Below is a small trained network, with its code and all its weights. Each question gives an input and a target symbol and asks what happens when units are switched off, that is, made to give their printed mean instead of their output.

import numpy as np


def w(rows, s, z=0):
    codes = np.array(rows[::2]) - 128.0
    scale = np.full(codes.shape[1], s)
    scale[-1] = z or s
    return codes * scale


def f(y):
    return np.maximum(y, 0)


def softmax(a):
    e = np.exp(a - a.max(-1, keepdims=True))
    return e / e.sum(-1, keepdims=True)


def log_softmax(a):
    a = a - a.max(-1, keepdims=True)
    return a - np.log(np.exp(a).sum(-1, keepdims=True))


def net(x, mask):
    ids = ['ΓΘΛΣΦτω'.index(c) for c in x.split()]
    T = len(ids)
    res = E[ids] + P[:T]
    r = res
    for j in range(3):
        rows = slice(4 * j, 4 * j + 4)
        q, k, v = (r @ M[0][rows].T for M in (Q, K, V))
        z = softmax(np.where(np.tri(T) > 0, q @ k.T / 4**0.5, -1e9)) @ v
        o = O[0][rows]
        res = res + np.where(mask[j], z, o[:, -1]) @ o[:, :-1]
    y = f(res @ A[0][:, :-1].T + A[0][:, -1])
    res = res + np.where(mask[3:15], y, B[0][:, -1]) @ B[0][:, :-1]
    return log_softmax(res[-1] @ U[:, :-1].T + U[:, -1])


Q, K, V, O, A, B = {}, {}, {}, {}, {}, {}
E = w([
[200,212,112,57,235,41],'Γ',
[160,162,55,109,133,145],'Θ',
[188,114,84,110,195,160],'Λ',
[105,141,105,52,156,11],'Σ',
[130,44,75,139,148,157],'Φ',
[182,89,32,5,125,168],'τ',
[98,79,55,105,79,110],'ω',
],0.013)
P = w([
[96,100,153,105,188,96],'0',
[219,128,19,173,188,92],'1',
[45,209,113,126,87,200],'2',
[97,65,75,132,138,39],'3',
[107,67,222,129,178,154],'4',
[202,128,87,116,111,51],'5',
[126,151,91,97,136,247],'6',
[212,128,100,96,75,43],'7',
],0.013)
Q[0] = w([
[143,23,152,106,138,143],'h1',
[184,96,189,158,102,132],'h1',
[73,89,130,97,93,151],'h1',
[181,30,101,7,122,168],'h1',
[177,102,175,168,158,151],'h2',
[152,57,119,104,168,67],'h2',
[124,155,108,206,132,67],'h2',
[146,63,211,138,142,108],'h2',
[115,71,242,198,81,63],'h3',
[115,209,86,183,96,116],'h3',
[67,155,171,62,174,206],'h3',
[162,90,168,111,178,112],'h3',
],0.011)
K[0] = w([
[79,62,40,83,124,141],'h1',
[73,228,84,101,49,145],'h1',
[94,93,126,126,161,160],'h1',
[105,91,105,2,134,143],'h1',
[163,186,94,162,124,154],'h2',
[50,219,139,118,129,116],'h2',
[196,118,64,104,131,32],'h2',
[113,222,59,184,94,191],'h2',
[83,168,22,119,166,115],'h3',
[148,62,126,166,139,104],'h3',
[36,150,203,91,177,156],'h3',
[147,157,80,145,37,126],'h3',
],0.011)
V[0] = w([
[218,161,163,107,128,171],'h1',
[100,239,175,199,143,161],'h1',
[235,142,140,157,52,117],'h1',
[30,190,82,144,120,186],'h1',
[82,187,224,106,74,83],'h2',
[69,122,214,215,172,188],'h2',
[202,138,82,52,239,194],'h2',
[168,191,113,159,145,121],'h2',
[117,33,96,99,27,137],'h3',
[62,91,177,23,84,70],'h3',
[72,218,127,180,85,40],'h3',
[154,93,170,187,174,2],'h3',
],0.0084)
O[0] = w([
[82,85,137,119,167,104,119],'h1',
[93,83,136,67,100,105,7],'h1',
[118,28,118,163,139,147,96],'h1',
[54,163,83,84,97,110,94],'h1',
[164,177,116,111,218,138,92],'h2',
[185,216,190,169,118,58,54],'h2',
[178,42,159,105,66,226,204],'h2',
[206,103,111,87,117,89,112],'h2',
[18,194,140,94,129,122,145],'h3',
[172,255,132,122,160,164,139],'h3',
[157,163,54,167,190,133,72],'h3',
[163,116,162,210,216,81,124],'h3',
],0.0087,0.014)
A[0] = w([
[91,233,207,148,171,164,221],'n1',
[174,248,118,171,180,91,55],'n2',
[146,114,254,170,99,119,149],'n3',
[141,137,239,104,175,83,50],'n4',
[138,168,120,31,104,139,6],'n5',
[43,162,123,133,94,60,218],'n6',
[116,175,208,231,76,99,97],'n7',
[48,95,121,67,145,112,98],'n8',
[174,110,123,170,145,3,168],'n9',
[170,182,111,157,55,145,253],'n10',
[103,186,235,59,12,122,98],'n11',
[44,111,179,76,110,84,162],'n12',
],0.0085,0.0049)
B[0] = w([
[37,221,144,228,108,108,215],'n1',
[207,150,106,68,134,138,198],'n2',
[180,179,145,83,71,2,153],'n3',
[163,76,58,197,182,126,138],'n4',
[139,187,171,164,77,106,208],'n5',
[78,160,100,106,53,140,163],'n6',
[219,74,185,193,133,135,134],'n7',
[189,89,105,152,159,114,188],'n8',
[130,138,188,41,79,186,175],'n9',
[145,40,106,82,166,77,255],'n10',
[231,84,178,178,141,114,252],'n11',
[137,83,171,150,178,168,179],'n12',
],0.009,0.0072)
U = w([
[116,50,70,193,255,77,184],'Γ',
[85,144,100,33,114,116,206],'Θ',
[140,189,142,21,26,38,101],'Λ',
[118,163,134,207,215,174,82],'Σ',
[119,145,182,231,136,80,90],'Φ',
[85,160,251,131,138,229,3],'τ',
[43,193,167,155,101,160,173],'ω',
],0.0068,0.0053)

Each question gives the input, a string of symbols that net reads in full, and the target symbol t.
The units are the heads (4 rows each of Q, K, V and O) and the neurons (one row each of A and B). Each row of codes is followed by its name. A weight is (code - 128) times the scale printed after its matrix; where a second scale follows, it is the last column's (O, A, B and U).
mask holds one flag per unit, heads first, then neurons. A switched-off unit (its flag False) gives its mean, the last column of its rows in O or B, instead of its output. The means were averaged over made-up inputs and are rounded, as every weight is.
A unit's drop is (log p(t) with every unit on - log p(t) with that unit switched off) / (log p(t) with every unit on - log p(t) with every unit switched off).
The circuit of an input: a set's keep is (log p(t) with only the set's units on - log p(t) with every unit switched off) / (log p(t) with every unit on - log p(t) with every unit switched off). Starting from the 12 units with the biggest drops (on a tie, the unit counted first), units are removed one at a time, each time the one whose removal leaves the highest keep (on an exact tie, the one counted first), for as long as the keep stays at least 0.8.
units of the circuit, in order: the units of the circuit, biggest drop first
most important unit: the unit with the biggest drop
top k neurons: the k neurons with the biggest drops, biggest first
heads that matter: for each layer, one digit per head in row order, 1 if its drop is at least 0.15 and else 0, layers parted by /
input ω Λ Θ Γ Φ ω τ, target Φ: units of the circuit, in order => h2, n11, h3
input Λ Γ τ, target Λ: units of the circuit, in order => h2, n3, h3
input τ Σ Γ τ ω ω Λ, target ω: units of the circuit, in order => n1, h3, h2
input τ Γ ω τ τ Λ Σ, target τ: top 2 neurons => n12, n11
input ω Λ ω τ ω, target ω: units of the circuit, in order => h2, h3, n1
input ω ω Θ τ Λ Σ, target Γ: units of the circuit, in order => h3
input Θ τ Λ, target Θ: heads that matter => 001
input Σ τ τ Λ τ Γ τ ω, target Γ: heads that matter => 001
input τ τ Λ Λ, target Θ: units of the circuit, in order => h3, n11
input ω τ Σ Σ τ, target Σ: units of the circuit, in order => h2, h3
input Λ Σ Λ Γ Λ, target Λ: heads that matter => 010
input Γ ω τ, target Γ: heads that matter => 001
input Θ ω Σ τ Θ τ Λ, target Γ: heads that matter => 101
input τ Λ Γ, target τ: most important unit => h2
input Λ Σ Σ, target Λ: units of the circuit, in order => n3, h2, h3
input Γ Λ Φ Γ Σ ω ω, target Σ: heads that matter => 011
input Λ Θ Λ ω Σ, target Λ: units of the circuit, in order => h2, n3
input ω τ Φ, target ω: heads that matter => 011
input ω Γ τ τ Φ τ τ Σ, target Γ: heads that matter => 110
input Λ τ Φ Λ Γ, target Φ: heads that matter => 010
input ω τ Σ Θ ω τ τ Σ, target Θ: heads that matter => 110
input Γ Σ τ Σ Φ ω Σ, target Φ: heads that matter => 011
input τ ω ω, target τ: most important unit => h3
input Σ Θ Γ, target Σ: top 2 neurons => n1, n2
input τ Θ τ, target τ: units of the circuit, in order => h3, h2, n11
